Here is a tiny trained network, its code and every weight. The questions are about switching its units off for an input and a target symbol, where a switched-off unit gives its printed mean instead of its output.

import numpy as np


def w(rows, s, z=0):
    codes = np.array(rows[::2]) - 128.0
    scale = np.full(codes.shape[1], s)
    scale[-1] = z or s
    return codes * scale


def f(y):
    return np.maximum(y, 0)


def softmax(a):
    e = np.exp(a - a.max(-1, keepdims=True))
    return e / e.sum(-1, keepdims=True)


def log_softmax(a):
    a = a - a.max(-1, keepdims=True)
    return a - np.log(np.exp(a).sum(-1, keepdims=True))


def net(x, mask):
    ids = ['ΓΘΞΠΦΨΩαβεημστ'.index(c) for c in x.split()]
    T = len(ids)
    res = E[ids] + P[:T]
    u = 0
    for l in range(2):
        q, k, v = (res @ M[l].T for M in (Q, K, V))
        z = softmax(np.where(np.tri(T) > 0, q @ k.T / 4**0.5, -1e9)) @ v
        res = res + np.where(mask[u], z, O[l][:, -1]) @ O[l][:, :-1]
        u += 1
        y = f(res @ A[l][:, :-1].T + A[l][:, -1])
        res = res + np.where(mask[u : u + 4], y, B[l][:, -1]) @ B[l][:, :-1]
        u += 4
    return log_softmax(res[-1] @ U[:, :-1].T + U[:, -1])


Q, K, V, O, A, B = {}, {}, {}, {}, {}, {}
E = w([
[152,98,133,152],'Γ',
[113,194,87,130],'Θ',
[144,192,91,119],'Ξ',
[169,122,120,131],'Π',
[99,185,154,190],'Φ',
[156,167,148,155],'Ψ',
[60,122,97,131],'Ω',
[118,152,152,173],'α',
[148,83,5,116],'β',
[107,216,68,68],'ε',
[121,207,126,146],'η',
[127,93,128,160],'μ',
[113,108,108,197],'σ',
[148,151,109,92],'τ',
],0.018)
P = w([
[183,157,219,212],'0',
[2,189,148,147],'1',
[15,194,147,155],'2',
[24,201,136,166],'3',
[35,210,133,174],'4',
[51,213,124,180],'5',
[46,217,117,183],'6',
[60,217,115,191],'7',
[61,226,110,193],'8',
[71,228,106,197],'9',
[78,236,90,212],'10',
[70,247,87,211],'11',
],0.0068)
Q[0] = w([
[189,124,184,21],'0.h1',
[167,52,159,120],'0.h1',
[119,200,8,161],'0.h1',
[138,32,129,68],'0.h1',
],0.011)
K[0] = w([
[25,140,248,206],'0.h1',
[66,201,172,79],'0.h1',
[175,51,29,204],'0.h1',
[104,254,176,150],'0.h1',
],0.0076)
V[0] = w([
[117,154,41,4],'0.h1',
[32,168,129,201],'0.h1',
[209,209,191,221],'0.h1',
[183,255,163,149],'0.h1',
],0.0087)
O[0] = w([
[157,179,59,64,120],'0.h1',
[2,187,129,189,252],'0.h1',
[125,138,235,150,154],'0.h1',
[119,207,239,98,142],'0.h1',
],0.0084,0.0046)
A[0] = w([
[55,166,48,83,165],'0.n1',
[64,188,72,68,138],'0.n2',
[177,130,60,3,253],'0.n3',
[238,112,201,92,123],'0.n4',
],0.0062,0.0035)
B[0] = w([
[187,146,177,169,254],'0.n1',
[152,122,149,150,233],'0.n2',
[124,201,224,156,214],'0.n3',
[255,77,200,120,141],'0.n4',
],0.0097,0.0078)
Q[1] = w([
[76,135,237,215],'1.h1',
[93,83,111,97],'1.h1',
[55,104,254,152],'1.h1',
[115,142,154,42],'1.h1',
],0.0079)
K[1] = w([
[236,155,254,203],'1.h1',
[52,50,157,109],'1.h1',
[204,92,241,154],'1.h1',
[34,177,221,79],'1.h1',
],0.0056)
V[1] = w([
[229,2,140,151],'1.h1',
[76,155,73,97],'1.h1',
[226,170,147,24],'1.h1',
[137,175,184,99],'1.h1',
],0.012)
O[1] = w([
[194,202,10,171,137],'1.h1',
[191,59,214,80,4],'1.h1',
[111,253,99,10,165],'1.h1',
[1,177,104,97,232],'1.h1',
],0.0099,0.024)
A[1] = w([
[99,158,26,53,186],'1.n1',
[147,191,108,1,100],'1.n2',
[65,81,252,66,253],'1.n3',
[153,182,230,243,91],'1.n4',
],0.0075,0.007)
B[1] = w([
[167,112,165,106,253],'1.n1',
[148,6,136,84,197],'1.n2',
[225,152,137,163,173],'1.n3',
[117,77,74,69,167],'1.n4',
],0.012,0.038)
U = w([
[178,193,103,170,151],'Γ',
[168,178,176,190,197],'Θ',
[40,92,163,67,66],'Ξ',
[200,159,91,103,106],'Π',
[99,112,174,207,59],'Φ',
[74,179,84,81,28],'Ψ',
[255,86,108,166,89],'Ω',
[26,110,130,134,70],'α',
[164,111,105,127,121],'β',
[163,135,180,98,97],'ε',
[100,188,169,155,254],'η',
[151,111,58,169,222],'μ',
[87,33,100,115,111],'σ',
[142,89,106,77,172],'τ',
],0.0075,0.0074)

Each question gives the input, a string of symbols that net reads in full, and the target symbol t.
The units are the heads (4 rows each of Q, K, V and O) and the neurons (one row each of A and B). Each row of codes is followed by its name. A weight is (code - 128) times the scale printed after its matrix; where a second scale follows, it is the last column's (O, A, B and U).
mask holds one flag per unit, layer by layer, with each layer's heads first. A switched-off unit (its flag False) gives its mean, the last column of its rows in O or B, instead of its output. The means were averaged over made-up inputs and are rounded, as every weight is.
A unit's drop is (log p(t) with every unit on - log p(t) with that unit switched off) / (log p(t) with every unit on - log p(t) with every unit switched off).
The circuit of an input: a set's keep is (log p(t) with only the set's units on - log p(t) with every unit switched off) / (log p(t) with every unit on - log p(t) with every unit switched off). Starting from all 10 units, units are removed one at a time, each time the one whose removal leaves the highest keep (on an exact tie, the one counted first), for as long as the keep stays at least 0.8.
units of the circuit, in order: the units of the circuit, biggest drop first
most important unit: the unit with the biggest drop
top k neurons: the k neurons with the biggest drops, biggest first
top k neurons in layer l: the k neurons of layer l with the biggest drops, biggest first
input Ψ Π Π Ψ Θ η, target Ψ: units of the circuit, in order -> (0.h1; 0.n4; 1.h1)
input Φ Ψ Ψ Γ Ψ σ σ Φ, target Φ: units of the circuit, in order -> (1.h1; 1.n3; 0.h1)
input μ Γ Π, target μ: units of the circuit, in order -> (1.h1; 0.h1; 1.n1)
input α σ μ Θ, target α: most important unit -> 0.h1
input Ω η Ψ Ω Ψ Ψ Ψ μ Ψ Π, target Ω: top 2 neurons in layer 1 -> (1.n3; 1.n4)
input σ η μ α Ψ Ω Ψ Ξ σ, target σ: units of the circuit, in order -> (1.h1; 1.n4)
input Γ ε Θ σ Ω σ Π Ω Γ Φ, target Γ: units of the circuit, in order -> (1.h1; 0.h1; 0.n4)
input Ξ η Ξ ε Π ε μ Ψ Ψ, target Ξ: units of the circuit, in order -> (0.h1; 1.h1)
input α σ Π Ψ Π μ Φ Π Ξ, target α: top 2 neurons in layer 0 -> (0.n4; 0.n1)
input η Ψ τ μ Ξ Π Π Ω ε Θ Ψ, target η: top 2 neurons -> (1.n3; 0.n4)
input Ω η Π Θ Ψ Ω α Θ η Ω α σ, target Ω: units of the circuit, in order -> (1.h1; 1.n3)
input Θ Θ Φ Ω μ μ Ξ, target Θ: units of the circuit, in order -> (1.n3; 1.h1; 1.n2)
input Ψ Ω Γ, target Ψ: units of the circuit, in order -> (0.h1; 0.n4; 1.h1)
input β σ μ, target μ: top 3 neurons in layer 1 -> (1.n1; 1.n3; 1.n2)
input ε Ω Ξ Ψ Ω ε τ Ω, target ε: top 2 neurons in layer 1 -> (1.n3; 1.n2)
input τ μ Ξ Γ Ψ σ σ, target τ: top neuron in layer 1 -> (1.n2)
input Ω Ξ Γ, target Ω: top 2 neurons in layer 1 -> (1.n3; 1.n4)
input Π μ Π Ξ σ Ξ Ξ ε Ψ, target Π: top 3 neurons -> (0.n4; 1.n1; 1.n2)
input η Ψ Ψ Γ, target η: units of the circuit, in order -> (0.h1; 1.n2)
input Ψ α Ψ μ Φ, target Ψ: most important unit -> 0.h1
input Θ σ Ψ, target Θ: top 2 neurons in layer 0 -> (0.n1; 0.n2)
input Ω Γ Ψ α Γ, target Ω: top 2 neurons -> (1.n3; 0.n1)
input Ψ Ξ σ, target Ψ: top 2 neurons -> (0.n4; 1.n3)
input Ψ μ β μ μ ε, target ε: units of the circuit, in order -> (0.n3; 1.h1; 0.h1)
input Ξ η Ω Ψ Ψ Ω Ω, target Ξ: top 2 neurons -> (0.n4; 1.n2)
input Γ α Ψ Ξ η Γ ε, target Γ: top 2 neurons -> (0.n4; 1.n4)
input Φ η Π Θ Ψ μ Ω Γ, target Φ: top 2 neurons -> (1.n3; 1.n2)
input μ Ψ Θ ε α α Γ Π Ω Γ Ψ, target μ: top neuron -> (0.n4)
input ε μ Ψ Ξ, target ε: top 3 neurons in layer 1 -> (1.n3; 1.n2; 1.n4)
input Ξ Ω Π Ψ α Γ Ψ Ω α, target Ξ: top 2 neurons -> (0.n4; 1.n2)
